Here is a tiny trained network, its code and every weight. The questions are about switching its units off for an input and a class, where a switched-off unit gives its printed mean instead of its output.

import numpy as np


def w(rows, s, z=0):
    codes = np.array(rows[::2]) - 128.0
    scale = np.full(codes.shape[1], s)
    scale[-1] = z or s
    return codes * scale


def f(y):
    return np.maximum(y, 0)


def log_softmax(a):
    a = a - a.max(-1, keepdims=True)
    return a - np.log(np.exp(a).sum(-1, keepdims=True))


def net(x, mask):
    res = np.array(x, float).reshape(1, 4) / 4 @ E
    y = f(res @ A[0][:, :-1].T + A[0][:, -1])
    res = res + np.where(mask, y, B[0][:, -1]) @ B[0][:, :-1]
    return log_softmax(res[-1] @ U[:, :-1].T + U[:, -1])


A, B = {}, {}
E = w([
[76,198,236,132,70,155,2,136,84,73],'x0',
[192,68,138,202,190,45,81,147,38,89],'x1',
[174,179,85,91,148,83,100,24,82,86],'x2',
[162,136,144,178,81,144,175,148,69,187],'x3',
],0.0074)
A[0] = w([
[111,185,161,102,112,95,36,85,93,71,210],'neuron 0',
[94,168,88,43,114,188,162,89,209,147,171],'neuron 1',
[159,88,42,118,135,123,208,111,167,177,242],'neuron 2',
[155,125,157,119,141,102,35,102,67,55,153],'neuron 3',
[187,49,114,200,190,49,142,172,92,148,193],'neuron 4',
[178,130,105,127,186,30,76,77,71,71,179],'neuron 5',
[65,149,157,91,69,254,166,157,155,162,252],'neuron 6',
[85,180,224,165,51,173,93,167,101,149,167],'neuron 7',
[135,28,127,192,188,92,132,189,135,140,164],'neuron 8',
[83,166,213,150,34,198,111,162,120,150,155],'neuron 9',
[218,125,67,148,161,75,179,83,96,145,153],'neuron 10',
[173,110,127,177,100,123,169,148,89,192,158],'neuron 11',
[132,190,143,106,142,75,34,85,62,55,149],'neuron 12',
[203,108,54,138,147,134,223,114,129,166,163],'neuron 13',
],0.0069,0.0034)
B[0] = w([
[165,195,130,143,118,141,11,69,178,45,219],'neuron 0',
[1,212,77,31,135,80,140,90,180,169,228],'neuron 1',
[117,108,62,98,205,18,198,116,105,206,254],'neuron 2',
[167,125,147,197,163,132,66,96,134,51,205],'neuron 3',
[184,24,152,215,198,135,162,171,99,124,229],'neuron 4',
[206,122,93,195,194,77,86,51,112,75,218],'neuron 5',
[26,192,146,94,61,158,134,185,154,199,240],'neuron 6',
[141,178,178,196,48,202,55,164,133,131,227],'neuron 7',
[96,37,177,168,181,141,140,220,144,111,202],'neuron 8',
[109,188,195,174,21,213,78,162,118,158,220],'neuron 9',
[189,137,67,134,169,75,149,56,75,133,217],'neuron 10',
[146,94,133,200,147,128,162,136,61,193,186],'neuron 11',
[167,163,124,163,149,125,52,63,148,66,212],'neuron 12',
[151,139,70,126,192,14,177,102,88,190,234],'neuron 13',
],0.0064,0.0092)
U = w([
[66,158,64,2,145,85,154,99,182,143,211],'0',
[179,147,122,158,140,116,71,60,126,38,130],'1',
[181,83,93,146,162,90,181,121,74,145,8],'2',
[106,49,174,160,152,136,138,207,147,117,252],'3',
[104,160,191,132,32,203,98,163,154,116,138],'4',
[111,164,122,136,74,135,152,135,98,181,69],'5',
],0.0088,0.0013)

Each question gives the input, the list of numbers given to net, and the class t.
The units are the neurons (one row each of A and B). Each row of codes is followed by its name. A weight is (code - 128) times the scale printed after its matrix; where a second scale follows, it is the last column's (A, B and U).
mask holds one flag per neuron, in row order. A switched-off neuron (its flag False) gives its mean, the last column of its row in B, instead of its output. The means were averaged over made-up inputs and are rounded, as every weight is.
A unit's drop is (log p(t) with every unit on - log p(t) with that unit switched off) / (log p(t) with every unit on - log p(t) with every unit switched off).
The circuit of an input: a set's keep is (log p(t) with only the set's units on - log p(t) with every unit switched off) / (log p(t) with every unit on - log p(t) with every unit switched off). Starting from the 12 units with the biggest drops (on a tie, the unit counted first), units are removed one at a time, each time the one whose removal leaves the highest keep (on an exact tie, the one counted first), for as long as the keep stays at least 0.8.
circuit, biggest first: the units of the circuit, biggest drop first
most important unit: the unit with the biggest drop
k most important neurons: the k neurons with the biggest drops, biggest first
drop of u: that unit's drop, to one decimal
input [-4,-3,8,1], class 0: circuit, biggest first -> neuron 4; neuron 1
input [7,-1,3,2], class 4: most important unit -> neuron 9
input [-5,-2,3,-1], class 0: circuit, biggest first -> neuron 1; neuron 4
input [8,7,-5,6], class 4: 2 most important neurons -> neuron 9; neuron 7
input [2,-3,-6,-8], class 4: 2 most important neurons -> neuron 2; neuron 13
input [-4,-8,-7,4], class 0: 2 most important neurons -> neuron 1; neuron 2
input [2,-4,5,2], class 4: 2 most important neurons -> neuron 2; neuron 13
input [8,6,-5,1], class 4: 2 most important neurons -> neuron 9; neuron 7
input [2,-1,2,4], class 4: drop of neuron 13 -> 0.1
input [4,1,-4,-7], class 4: drop of neuron 10 -> 0.1
